-27	-13	4	2	-3	2: -13

-28	-28	16	-23	12
25	2	-32	0	-30
: -28

-8	-7	0	2	-1	6	8
-1	-11	-15	-11	-13	-16	-17
-1	-18	14	17	21	27	27
: -7

-19	-1	5	-25	-19	-7: -1

4	15	29	17	-12
-12	5	-9	-7	-8
13	23	31	2	-12
: 15

28	-16	-10	-21: -16

-34	33	0	14: 33
---
[6 2 8 4 5 3] out 3, 6

[[1 5 6 3 5 5 5]
 [8 5 6 7 7 3 6]
 [3 5 9 3 8 3 3]] out 5, 3

[7595 1529 7946 4854 4025 3510 4769] out 4769, 7595

[ 18 -36  22  44  43  -2] out -2, 18

[ 24 157 171 127 199 218] out 218, 24

[8 1 5 6] out 6, 8

[42 20 75 78 28] out 28, 42

[1 3 3 9] out 9, 1
---
[-49.5, -125.1, -9.6, 81.9, -23.9, 109.4, -32.4] ⇒ -49.5, -32.4
[-14.39, 17.64, -1.68, -6.17, -10.19, 3.95] ⇒ -14.39, 3.95
[[3.10, 1.75, 21.61, 3.42, -13.64, 15.78], [16.36, 0.26, 4.84, 5.77, 11.49, 0.70]] ⇒ 3.10, 0.70
[110.0, -52.8, -13.4, -127.8, -104.2] ⇒ 110.0, -104.2
[118.839, -21.569, -115.909, -61.607] ⇒ 118.839, -61.607
[0.63, 1.72, 0.14, 1.89, 1.02, -1.57] ⇒ 0.63, -1.57
[-9.3, -16.5, 13.2, 19.6, -11.4, -7.8] ⇒ -9.3, -7.8
[-0.35, 0.14, 0.91, -0.60, -1.16, 0.79, 1.45] ⇒ -0.35, 1.45
---
[[  8   5   9 -15 -10 -28   2]
 [ -9   2 -11   9  11   9 -10]
 [ 10  20  20 -25 -10  -3  12]] Answer: 12

[[-12 -14 -30  12  13 -15  -6]
 [ 15  17 -22   0 -24  15  -7]
 [  2   9   7  -5  -4 -17 -14]] Answer: -14

[[  9  21  10 -12]
 [  9  21  30  -8]
 [  9  21  11 -12]] Answer: -12

[[-14  12  11   0 -17  11  -2]
 [ 16 -14  18 -34  21  35  11]
 [  3  -4 -19 -24  -4  -3 -14]] Answer: -14

[[ 11  10 -18  -5]
 [ 19 -11  -7   0]
 [ -8  31   9  -6]] Answer: -6

[[-10  10  -2   0 -25  -2]
 [ -3   4  -2   1 -19  -2]
 [ -6   5  -1   0 -13  -1]] Answer: -1

[[ 3 -4 11  3 -1  3]
 [23 -4 -1  1 11 -5]
 [ 3  2 35 -5  4  7]] Answer: 7

[[-16  -4   9   5]
 [-17  -7  14   7]
 [ 22  27   5 -30]] Answer: -30

[[-15  -7   4   2]
 [-20  19   4  -1]
 [-20  31   4  -8]] Answer: -8
---
-7	21	-20	13	5	25	-2 --> -20

-28	-27	2	21	6	4	-7
-20	-18	0	13	4	4	-3
-29	-29	0	21	6	6	-6
--> 2

-27	-6	-26	3 --> -26

-1	-9	9	12	1
-14	29	1	-8	-24
--> 9

-35	-13	-18	-12 --> -18

-14	14	9	-17	-14
11	4	18	-11	-31
--> 9

-4	-25	34	-3	19 --> 34

-5	-9	-3	8	26	33	-17 --> -3

31	-8	-5	0	11	-22	23 --> -5

-21	28	8	12
-5	3	-10	-11
--> 8
---
[184, 32, 72, 232, 138, 73] → 32
[[212, 156, 121, 131], [62, 85, 156, 121]] → 156
[23, 41, -36, -46, 22] → 41
[[920, 184, 703, 524], [614, 627, 639, 632]] → 184
[[115, 771, 115, -352, -749, -303], [-152, 317, -189, -207, 361, -238], [145, 263, 248, -154, -120, -270]] → 771
[[484, 858, 447, 698], [184, 693, 302, 89], [572, 869, 476, 669]] → 858
---
array([-1.9, -0.9,  0.0, -1.0,  0.6,  1.7, -0.5]) → 0.0

array([[ 10.01, -18.41,   4.06,  -4.76,   2.89,   1.92,  14.51],
       [  7.02,  -3.82,  17.50,  12.93,   7.53,   3.86,  -5.07]]) → 4.06

array([-12.716, -16.833,   5.423,   9.297]) → 5.423

array([[-0.03,  0.05,  0.03,  0.18, -0.10],
       [ 0.05, -0.05, -0.18, -0.12,  0.03],
       [-0.09, -0.04,  0.01,  0.04, -0.08]]) → 0.03

array([-0.06, -0.05, -0.10, -0.17, -0.02,  0.12, -0.15]) → -0.10

array([ 0.17,  0.04,  0.12, -0.11, -0.12]) → 0.12
---
[[  2  -2   0  -3  -8]
 [-14  14  17  -5 -32]
 [-19  32  24   0 -35]] yields 32, -35

[[ 27  -8 -20 -21   0]
 [ 19 -26 -29 -24 -30]] yields 27, -30

[[ -2   0   2  -1   0  -1   0]
 [ 20  -2   8  33   5 -22   1]] yields 33, -22

[[  9   4 -13   6  -9]
 [-12   8 -13   2 -27]] yields 9, -27

[[  5 -11  -8   8   5]
 [-17  10  -4  34  11]] yields 34, -17

[[-29   0  26   0  -1]
 [  1   5  -7   0  -4]
 [  2  -2   2   0  -9]] yields 26, -29
